Below are the code and all the weights of a small trained network. Each question names an input and a target symbol and asks about switching units off, where a switched-off unit gives its printed mean instead of its output.

import numpy as np


def w(rows, s, z=0):
    codes = np.array(rows[::2]) - 128.0
    scale = np.full(codes.shape[1], s)
    scale[-1] = z or s
    return codes * scale


def f(y):
    return np.maximum(y, 0)


def softmax(a):
    e = np.exp(a - a.max(-1, keepdims=True))
    return e / e.sum(-1, keepdims=True)


def log_softmax(a):
    a = a - a.max(-1, keepdims=True)
    return a - np.log(np.exp(a).sum(-1, keepdims=True))


def net(x, mask):
    ids = ['βγδεζθφψω'.index(c) for c in x.split()]
    T = len(ids)
    res = E[ids] + P[:T]
    u = 0
    for l in range(2):
        r = res
        for j in range(2):
            rows = slice(2 * j, 2 * j + 2)
            q, k, v = (r @ M[l][rows].T for M in (Q, K, V))
            z = softmax(np.where(np.tri(T) > 0, q @ k.T / 2**0.5, -1e9)) @ v
            o = O[l][rows]
            res = res + np.where(mask[u + j], z, o[:, -1]) @ o[:, :-1]
        u += 2
        y = f(res @ A[l][:, :-1].T + A[l][:, -1])
        res = res + np.where(mask[u : u + 4], y, B[l][:, -1]) @ B[l][:, :-1]
        u += 4
    return log_softmax(res[-1] @ U[:, :-1].T + U[:, -1])


Q, K, V, O, A, B = {}, {}, {}, {}, {}, {}
E = w([
[143,134,68,150,140,87,65,118,2,141,155],'β',
[162,89,190,156,103,48,139,105,77,160,56],'γ',
[182,55,65,80,121,126,212,130,148,133,126],'δ',
[198,126,137,134,221,150,205,107,106,137,189],'ε',
[143,105,96,231,135,122,87,119,61,231,193],'ζ',
[136,101,108,142,216,196,48,112,130,150,139],'θ',
[163,112,183,112,120,144,125,64,161,134,90],'φ',
[176,136,123,168,54,125,171,132,197,167,133],'ψ',
[130,139,26,112,136,147,92,186,147,160,146],'ω',
],0.019)
P = w([
[189,145,62,181,157,240,185,114,62,71,3],'0',
[205,153,151,110,141,167,180,130,150,158,78],'1',
[205,176,182,120,117,153,144,128,134,188,92],'2',
[181,176,171,111,129,130,149,136,127,172,107],'3',
[160,169,165,106,138,122,123,110,131,170,116],'4',
[164,175,162,105,118,105,106,119,126,166,144],'5',
[153,159,153,111,129,86,91,120,136,169,150],'6',
[143,161,132,96,130,69,71,111,139,172,156],'7',
[136,137,120,108,134,48,53,100,143,181,168],'8',
[115,137,109,84,127,50,59,101,146,187,191],'9',
[105,122,93,84,134,31,37,108,175,177,197],'10',
[92,114,102,88,148,20,18,104,163,168,204],'11',
[162,167,123,126,132,110,22,99,135,136,113],'12',
],0.0066)
Q[0] = w([
[218,150,100,94,146,136,128,96,134,181,140],'L0H0',
[95,176,122,113,88,172,123,67,128,124,170],'L0H0',
[246,118,128,83,176,81,132,129,145,174,155],'L0H1',
[2,101,151,136,128,148,179,143,116,84,154],'L0H1',
],0.0088)
K[0] = w([
[155,215,138,135,112,117,92,111,145,53,168],'L0H0',
[158,65,182,172,123,111,100,81,125,188,76],'L0H0',
[41,211,108,111,117,147,82,148,131,133,135],'L0H1',
[226,77,164,99,79,99,254,62,156,73,86],'L0H1',
],0.0083)
V[0] = w([
[161,158,104,67,188,3,77,132,130,115,207],'L0H0',
[111,68,224,202,91,110,33,58,123,197,149],'L0H0',
[116,225,157,90,48,180,201,22,193,194,240],'L0H1',
[120,65,154,108,110,98,228,69,115,91,49],'L0H1',
],0.0049)
O[0] = w([
[54,86,108,98,152,133,180,107,130,123,177,132],'L0H0',
[89,37,65,176,165,90,101,173,208,62,64,109],'L0H0',
[172,121,1,136,200,112,107,70,221,55,51,74],'L0H1',
[222,78,63,157,124,185,106,54,61,161,40,1],'L0H1',
],0.0078,0.0077)
A[0] = w([
[200,162,95,155,122,216,167,66,157,120,121,1],'L0N0',
[82,116,110,65,133,242,54,116,164,253,147,186],'L0N1',
[112,143,253,80,64,42,168,72,194,133,122,216],'L0N2',
[102,206,146,146,124,118,238,158,182,122,194,144],'L0N3',
],0.0059,0.0024)
B[0] = w([
[237,176,2,98,147,155,95,163,92,127,89,147],'L0N0',
[125,131,90,173,104,107,51,198,90,34,99,200],'L0N1',
[64,221,140,115,160,199,125,17,229,121,187,255],'L0N2',
[123,74,161,128,139,109,141,111,171,187,105,250],'L0N3',
],0.0081,0.0087)
Q[1] = w([
[121,121,80,148,115,170,60,200,34,120,141],'L1H0',
[152,79,115,105,155,107,173,118,119,119,110],'L1H0',
[83,152,130,184,69,120,10,138,114,133,142],'L1H1',
[155,94,104,129,105,133,93,204,56,114,137],'L1H1',
],0.013)
K[1] = w([
[253,143,136,139,90,187,165,85,97,151,24],'L1H0',
[107,165,151,97,172,106,163,116,241,126,117],'L1H0',
[200,108,181,134,124,138,161,147,36,106,33],'L1H1',
[225,154,154,152,85,210,217,108,113,113,16],'L1H1',
],0.0074)
V[1] = w([
[142,106,168,124,254,158,74,44,87,98,137],'L1H0',
[124,156,162,99,148,110,178,111,103,185,225],'L1H0',
[117,111,155,210,167,199,123,176,220,145,120],'L1H1',
[126,215,135,19,167,184,96,176,147,40,136],'L1H1',
],0.0083)
O[1] = w([
[109,90,150,76,176,2,169,173,152,120,28,60],'L1H0',
[166,117,71,174,115,85,155,162,39,90,96,114],'L1H0',
[184,117,124,71,209,67,44,115,72,167,185,121],'L1H1',
[79,23,120,139,104,170,93,203,90,180,138,253],'L1H1',
],0.0099,0.0038)
A[1] = w([
[125,105,116,115,137,195,99,87,149,148,206,95],'L1N0',
[78,60,85,144,134,139,68,235,63,193,136,45],'L1N1',
[219,123,1,179,112,167,82,164,88,133,132,254],'L1N2',
[204,149,75,84,183,114,60,166,93,201,130,194],'L1N3',
],0.0078,0.0043)
B[1] = w([
[193,210,117,103,106,116,173,212,42,205,29,251],'L1N0',
[229,171,168,87,91,176,195,2,126,84,80,222],'L1N1',
[68,51,168,143,101,29,87,185,147,47,237,198],'L1N2',
[47,66,26,196,155,148,99,82,177,190,88,197],'L1N3',
],0.0074,0.016)
U = w([
[3,135,99,171,109,189,177,67,146,127,142,46],'β',
[206,146,144,115,77,25,110,136,106,124,32,18],'γ',
[173,88,135,79,78,121,104,105,110,91,224,226],'δ',
[94,145,99,168,168,55,160,215,68,109,123,252],'ε',
[197,194,96,93,163,89,144,101,165,91,205,67],'ζ',
[113,89,228,62,150,76,108,157,158,151,185,147],'θ',
[137,82,81,92,130,173,130,28,141,142,114,109],'φ',
[98,142,46,165,133,81,44,114,124,151,173,126],'ψ',
[143,185,83,97,131,145,130,152,73,169,136,143],'ω',
],0.0048,0.003)

Each question gives the input, a string of symbols that net reads in full, and the target symbol t.
The units are the heads (2 rows each of Q, K, V and O) and the neurons (one row each of A and B). Each row of codes is followed by its name. A weight is (code - 128) times the scale printed after its matrix; where a second scale follows, it is the last column's (O, A, B and U).
mask holds one flag per unit, layer by layer, with each layer's heads first. A switched-off unit (its flag False) gives its mean, the last column of its rows in O or B, instead of its output. The means were averaged over made-up inputs and are rounded, as every weight is.
A unit's drop is (log p(t) with every unit on - log p(t) with that unit switched off) / (log p(t) with every unit on - log p(t) with every unit switched off).
The circuit of an input: a set's keep is (log p(t) with only the set's units on - log p(t) with every unit switched off) / (log p(t) with every unit on - log p(t) with every unit switched off). Starting from all 12 units, units are removed one at a time, each time the one whose removal leaves the highest keep (on an exact tie, the one counted first), for as long as the keep stays at least 0.8.
units of the circuit, in order: the units of the circuit, biggest drop first
unit that matters most: the unit with the biggest drop
top k neurons in layer l: the k neurons of layer l with the biggest drops, biggest first
which heads matter: for each layer, one digit per head in row order, 1 if its drop is at least 0.15 and else 0, layers parted by /
input ψ θ ε ψ θ ω ω ε ω γ θ ψ ε, target ψ: top neuron in layer 0 -> L0N2
input γ ω δ β, target ζ: units of the circuit, in order -> L0H1; L1H1
input ζ ζ ζ θ ζ ψ ω θ ζ θ ω, target ψ: units of the circuit, in order -> L1H1; L1N3; L0H0
input ε γ ω φ φ ε ω ω, target γ: units of the circuit, in order -> L1H0; L0N2; L1N1
input φ γ ψ φ ω ε ψ ε φ ε, target φ: which heads matter -> 00 / 11
input θ ω δ ε θ ω θ, target φ: units of the circuit, in order -> L1N1; L1H1; L1N3
input δ ω β θ, target β: which heads matter -> 11 / 01
input φ ε ψ γ ψ, target ψ: top 2 neurons in layer 1 -> L1N3; L1N1
input ω φ φ ω, target δ: top 2 neurons in layer 1 -> L1N2; L1N1
input ω ω δ δ φ φ γ ω ψ ω ψ ζ, target δ: units of the circuit, in order -> L0N2; L1N1; L1N2; L1H0
input φ γ ψ ω, target θ: units of the circuit, in order -> L0H1; L1H0; L0N0; L0N2
input ω ε β φ ψ φ φ, target β: units of the circuit, in order -> L0N2; L1H1
input ψ φ ε, target ψ: units of the circuit, in order -> L0H1; L1N3; L0N0; L1N2
input ω δ ω β ζ ω φ ψ ε ε θ β, target δ: unit that matters most -> L1N1
input ψ β δ δ ζ ψ ε ζ ψ ω θ, target ω: top 2 neurons in layer 0 -> L0N0; L0N3
input ζ ζ ψ δ ω ω φ ψ β, target ψ: top 2 neurons in layer 1 -> L1N3; L1N1
input φ ε β ζ θ ψ, target θ: top 2 neurons in layer 0 -> L0N1; L0N3
input ζ ζ φ γ β ω ω γ ζ β, target ψ: units of the circuit, in order -> L1H1; L1N3; L0N2; L0H0
input β γ ψ δ φ ψ ω ε β, target ε: which heads matter -> 01 / 11
input γ ψ θ ψ ε ω ω ε φ ψ δ, target ψ: unit that matters most -> L0N2
input ε ω γ γ θ ω δ θ ε δ ζ δ, target ζ: which heads matter -> 00 / 01
input ψ θ ω ω δ ε β ζ, target ω: which heads matter -> 01 / 10
input γ γ ω ε ε ω δ φ, target ω: which heads matter -> 00 / 10
input ζ ψ ψ θ ε θ β ζ ε ζ ζ ω, target ψ: which heads matter -> 10 / 01
input δ ω ω ω β γ ω ω ω, target β: which heads matter -> 11 / 01
input ψ β β ψ ε ψ ψ γ, target β: top 2 neurons in layer 0 -> L0N2; L0N3
input ψ ω θ δ δ ω φ β, target ω: which heads matter -> 01 / 10
input ε ε ω δ φ ω ω ζ, target γ: unit that matters most -> L1H0
input β ω ψ θ ω θ β ω ω ω, target ε: top 2 neurons in layer 0 -> L0N1; L0N2
